Below are the code and all the weights of a small trained network. Each question names an input and a target symbol and asks about switching units off, where a switched-off unit gives its printed mean instead of its output.

import numpy as np


def w(rows, s, z=0):
    codes = np.array(rows[::2]) - 128.0
    scale = np.full(codes.shape[1], s)
    scale[-1] = z or s
    return codes * scale


def norm(h):
    return h / np.sqrt((h * h).mean(-1, keepdims=True) + 1e-5)


def f(y):
    return np.maximum(y, 0)


def softmax(a):
    e = np.exp(a - a.max(-1, keepdims=True))
    return e / e.sum(-1, keepdims=True)


def log_softmax(a):
    a = a - a.max(-1, keepdims=True)
    return a - np.log(np.exp(a).sum(-1, keepdims=True))


def net(x, mask):
    ids = ['αγζημτ'.index(c) for c in x.split()]
    T = len(ids)
    res = E[ids] + P[:T]
    r = norm(res)
    for j in range(2):
        rows = slice(3 * j, 3 * j + 3)
        q, k, v = (r @ M[0][rows].T for M in (Q, K, V))
        z = softmax(np.where(np.tri(T) > 0, q @ k.T / 3**0.5, -1e9)) @ v
        o = O[0][rows]
        res = res + np.where(mask[j], z, o[:, -1]) @ o[:, :-1]
    y = f(norm(res) @ A[0][:, :-1].T + A[0][:, -1])
    res = res + np.where(mask[2:10], y, B[0][:, -1]) @ B[0][:, :-1]
    return log_softmax(norm(res)[-1] @ U[:, :-1].T + U[:, -1])


Q, K, V, O, A, B = {}, {}, {}, {}, {}, {}
E = w([
[128,37,97,162,75,223],'α',
[35,87,157,207,120,34],'γ',
[68,97,114,141,255,59],'ζ',
[94,176,193,124,87,193],'η',
[103,153,178,144,122,225],'μ',
[101,197,179,125,120,168],'τ',
],0.0087)
P = w([
[200,132,75,100,133,64],'0',
[69,165,121,186,150,120],'1',
[41,125,141,106,142,138],'2',
[123,100,200,138,163,132],'3',
[123,168,136,220,160,119],'4',
[50,181,66,141,124,134],'5',
[85,81,191,70,154,153],'6',
[155,109,211,195,182,126],'7',
[61,210,41,201,124,132],'8',
[30,139,92,49,125,146],'9',
[162,77,235,119,179,121],'10',
[133,90,121,253,103,146],'11',
[32,141,51,138,126,168],'12',
],0.0068)
Q[0] = w([
[132,192,66,230,103,123],'head 1',
[142,180,71,83,92,186],'head 1',
[254,141,185,166,125,149],'head 1',
[76,123,112,139,151,89],'head 2',
[94,84,130,153,153,74],'head 2',
[160,141,119,82,110,118],'head 2',
],0.023)
K[0] = w([
[90,95,149,2,102,119],'head 1',
[106,18,169,152,146,91],'head 1',
[11,121,35,141,115,130],'head 1',
[170,118,135,98,122,89],'head 2',
[157,118,84,104,100,71],'head 2',
[136,118,95,147,171,139],'head 2',
],0.022)
V[0] = w([
[110,83,134,162,1,129],'head 1',
[141,143,167,88,104,164],'head 1',
[102,182,162,115,109,76],'head 1',
[127,187,154,87,225,112],'head 2',
[112,89,108,135,182,89],'head 2',
[159,135,98,126,77,83],'head 2',
],0.015)
O[0] = w([
[82,72,90,88,235,245,145],'head 1',
[169,107,207,57,198,139,217],'head 1',
[169,130,87,34,71,163,221],'head 1',
[115,11,44,153,3,155,172],'head 2',
[172,140,32,162,125,178,3],'head 2',
[50,236,94,100,120,103,36],'head 2',
],0.0081,0.0076)
A[0] = w([
[93,108,199,123,165,61,84],'neuron 1',
[104,140,195,197,106,155,201],'neuron 2',
[183,167,131,50,58,191,147],'neuron 3',
[129,112,116,159,80,210,149],'neuron 4',
[213,116,108,99,50,118,116],'neuron 5',
[113,83,112,218,128,2,143],'neuron 6',
[92,130,88,60,156,114,155],'neuron 7',
[97,172,58,152,174,90,2],'neuron 8',
],0.014,0.004)
B[0] = w([
[199,147,93,147,105,108,254],'neuron 1',
[78,117,99,106,126,77,233],'neuron 2',
[138,121,109,148,187,204,230],'neuron 3',
[163,184,95,145,80,103,228],'neuron 4',
[100,194,155,136,160,66,190],'neuron 5',
[114,92,148,76,149,250,192],'neuron 6',
[129,87,127,180,80,104,186],'neuron 7',
[84,51,145,154,213,91,152],'neuron 8',
],0.019,0.0074)
U = w([
[192,70,159,129,48,21,9],'α',
[180,77,126,84,155,225,113],'γ',
[16,143,196,91,54,137,194],'ζ',
[127,183,24,195,50,165,166],'η',
[25,66,105,212,180,95,155],'μ',
[130,254,164,148,182,88,194],'τ',
],0.0083,0.0014)

Each question gives the input, a string of symbols that net reads in full, and the target symbol t.
The units are the heads (3 rows each of Q, K, V and O) and the neurons (one row each of A and B). Each row of codes is followed by its name. A weight is (code - 128) times the scale printed after its matrix; where a second scale follows, it is the last column's (O, A, B and U).
mask holds one flag per unit, heads first, then neurons. A switched-off unit (its flag False) gives its mean, the last column of its rows in O or B, instead of its output. The means were averaged over made-up inputs and are rounded, as every weight is.
A unit's drop is (log p(t) with every unit on - log p(t) with that unit switched off) / (log p(t) with every unit on - log p(t) with every unit switched off).
The circuit of an input: a set's keep is (log p(t) with only the set's units on - log p(t) with every unit switched off) / (log p(t) with every unit on - log p(t) with every unit switched off). Starting from all 10 units, units are removed one at a time, each time the one whose removal leaves the highest keep (on an exact tie, the one counted first), for as long as the keep stays at least 0.8.
circuit, biggest first: the units of the circuit, biggest drop first
most important unit: the unit with the biggest drop
top k neurons: the k neurons with the biggest drops, biggest first
heads that matter: for each layer, one digit per head in row order, 1 if its drop is at least 0.15 and else 0, layers parted by /
drop when u is switched off: that unit's drop, to one decimal
input τ η γ η γ, target ζ: most important unit => head 2
input γ ζ τ, target η: heads that matter => 00
input α γ η η η μ τ τ μ γ τ, target α: circuit, biggest first => head 1; neuron 3
input η ζ η ζ η γ τ η τ, target τ: circuit, biggest first => neuron 5; head 1
input η η η ζ η η γ μ ζ α ζ ζ ζ, target α: circuit, biggest first => head 2; neuron 7; neuron 1
input ζ η μ, target ζ: circuit, biggest first => head 1; neuron 6; neuron 5
input η η γ, target α: heads that matter => 01
input γ μ α η η α τ η η γ γ, target μ: heads that matter => 01
input γ η η γ γ μ γ η, target α: heads that matter => 00
input η μ ζ η ζ η τ, target ζ: heads that matter => 10
input η γ η η τ γ μ γ γ γ ζ η α, target ζ: top 2 neurons => neuron 6; neuron 5
input μ η α τ γ μ γ τ ζ τ η μ, target τ: top 2 neurons => neuron 5; neuron 3
input τ μ η, target τ: circuit, biggest first => head 1; neuron 5
input γ γ γ τ, target η: circuit, biggest first => head 1
input ζ η τ η η η η η ζ, target η: heads that matter => 01
input ζ ζ τ τ, target ζ: top 3 neurons => neuron 6; neuron 5; neuron 1
input γ ζ η μ η η α γ α γ τ α η, target τ: circuit, biggest first => neuron 5; head 1
input μ α τ η η τ μ μ τ, target α: drop when head 1 is switched off => 0.8
input γ γ η ζ τ η γ τ α τ γ, target μ: drop when neuron 6 is switched off => 0.0
input μ γ η γ η τ ζ γ ζ, target γ: circuit, biggest first => neuron 6
input γ η η τ η α, target τ: drop when neuron 3 is switched off => 0.1
input η η η γ γ ζ η μ, target ζ: drop when neuron 6 is switched off => 0.4
